Here is a tiny trained network, its code and every weight. The questions are about switching its units off for an input and a class, where a switched-off unit gives its printed mean instead of its output.

import numpy as np


def w(rows, s, z=0):
    codes = np.array(rows[::2]) - 128.0
    scale = np.full(codes.shape[1], s)
    scale[-1] = z or s
    return codes * scale


def norm(h):
    return h / np.sqrt((h * h).mean(-1, keepdims=True) + 1e-5)


def f(y):
    return y / 2 * (1 + np.tanh(0.7978845608 * (y + 0.044715 * y**3)))


def log_softmax(a):
    a = a - a.max(-1, keepdims=True)
    return a - np.log(np.exp(a).sum(-1, keepdims=True))


def net(x, mask):
    res = np.array(x, float).reshape(1, 4) / 4 @ E
    u = 0
    for l in range(2):
        y = f(norm(res) @ A[l][:, :-1].T + A[l][:, -1])
        res = res + np.where(mask[u : u + 9], y, B[l][:, -1]) @ B[l][:, :-1]
        u += 9
    return log_softmax(norm(res)[-1] @ U[:, :-1].T + U[:, -1])


A, B = {}, {}
E = w([
[186,254,208,94],'x0',
[134,124,133,121],'x1',
[146,75,205,97],'x2',
[211,129,91,28],'x3',
],0.0066)
A[0] = w([
[121,121,189,254,167],'L0N1',
[199,202,57,100,177],'L0N2',
[156,98,126,88,253],'L0N3',
[198,207,129,134,217],'L0N4',
[121,100,174,197,115],'L0N5',
[107,139,127,138,57],'L0N6',
[88,30,83,194,124],'L0N7',
[22,66,85,144,130],'L0N8',
[144,58,90,136,65],'L0N9',
],0.0094,0.0024)
B[0] = w([
[254,117,110,90,224],'L0N1',
[137,84,137,158,237],'L0N2',
[130,43,130,189,183],'L0N3',
[44,88,171,207,243],'L0N4',
[228,150,164,180,165],'L0N5',
[142,134,119,165,118],'L0N6',
[120,88,140,46,254],'L0N7',
[93,54,119,94,239],'L0N8',
[54,139,133,163,165],'L0N9',
],0.0076,0.005)
A[1] = w([
[171,2,125,118,253],'L1N1',
[144,191,165,134,162],'L1N2',
[79,116,98,148,180],'L1N3',
[95,240,240,81,156],'L1N4',
[188,186,178,126,159],'L1N5',
[61,154,99,104,146],'L1N6',
[137,75,71,150,140],'L1N7',
[203,84,162,108,152],'L1N8',
[108,91,149,159,68],'L1N9',
],0.011,0.0029)
B[1] = w([
[155,197,197,137,251],'L1N1',
[201,4,105,92,150],'L1N2',
[113,193,253,163,151],'L1N3',
[73,84,205,127,170],'L1N4',
[158,22,77,78,162],'L1N5',
[176,132,190,252,130],'L1N6',
[181,166,127,172,169],'L1N7',
[251,150,56,140,173],'L1N8',
[180,251,151,147,146],'L1N9',
],0.0069,0.012)
U = w([
[44,18,216,85,152],'0',
[253,169,84,205,133],'1',
[115,169,206,74,216],'2',
[164,141,130,204,194],'3',
[136,197,77,127,59],'4',
[33,228,39,39,3],'5',
[47,251,22,2,10],'6',
],0.0093,0.0059)

Each question gives the input, the list of numbers given to net, and the class t.
The units are the neurons (one row each of A and B). Each row of codes is followed by its name. A weight is (code - 128) times the scale printed after its matrix; where a second scale follows, it is the last column's (A, B and U).
mask holds one flag per neuron, layer by layer. A switched-off neuron (its flag False) gives its mean, the last column of its row in B, instead of its output. The means were averaged over made-up inputs and are rounded, as every weight is.
A unit's drop is (log p(t) with every unit on - log p(t) with that unit switched off) / (log p(t) with every unit on - log p(t) with every unit switched off).
The circuit of an input: a set's keep is (log p(t) with only the set's units on - log p(t) with every unit switched off) / (log p(t) with every unit on - log p(t) with every unit switched off). Starting from the 12 units with the biggest drops (on a tie, the unit counted first), units are removed one at a time, each time the one whose removal leaves the highest keep (on an exact tie, the one counted first), for as long as the keep stays at least 0.8.
circuit, biggest first: the units of the circuit, biggest drop first
unit that matters most: the unit with the biggest drop
top k neurons: the k neurons with the biggest drops, biggest first
top k neurons in layer l: the k neurons of layer l with the biggest drops, biggest first
drop of u: that unit's drop, to one decimal
input [8,1,4,-5], class 0: unit that matters most : L1N4
input [-3,-2,3,-4], class 1: circuit, biggest first : (L0N1 L1N8)
input [-4,2,-5,-7], class 1: circuit, biggest first : (L0N1 L0N4)
input [6,2,5,6], class 0: circuit, biggest first : (L0N1 L1N4 L0N4)
input [-4,-6,1,-5], class 2: top 2 neurons : (L0N7 L0N8)
input [-4,-5,-4,-1], class 2: top 4 neurons : (L1N1 L1N3 L1N5 L1N2)
input [-5,0,8,-8], class 1: circuit, biggest first : (L0N1 L0N5 L1N8)
input [-1,-2,4,-4], class 1: circuit, biggest first : (L1N8 L0N1)
input [6,2,0,-4], class 0: circuit, biggest first : (L1N4 L1N1)
input [5,-8,5,-8], class 1: top 3 neurons : (L0N1 L0N5 L1N8)
input [7,1,3,7], class 0: top 2 neurons : (L0N1 L1N4)
input [-8,1,-8,-1], class 0: top 2 neurons in layer 0 : (L0N7 L0N8)
input [-3,-2,5,7], class 1: top 2 neurons : (L1N8 L0N4)
input [8,-2,-6,-5], class 0: top 2 neurons : (L1N4 L1N1)
input [-2,3,-1,-4], class 1: top 2 neurons : (L0N1 L1N8)
input [-1,-5,-4,-1], class 2: unit that matters most : L1N8
input [5,6,8,-8], class 1: top 3 neurons : (L0N1 L1N8 L0N5)
input [2,-5,7,-7], class 1: top 2 neurons : (L0N1 L1N8)
input [8,-5,-5,-7], class 0: drop of L1N1 : 0.2
input [-5,8,-7,2], class 2: drop of L0N5 : -0.2
input [-3,-1,8,8], class 1: drop of L0N1 : -0.1
input [8,-5,-1,2], class 0: top neuron : (L1N1)
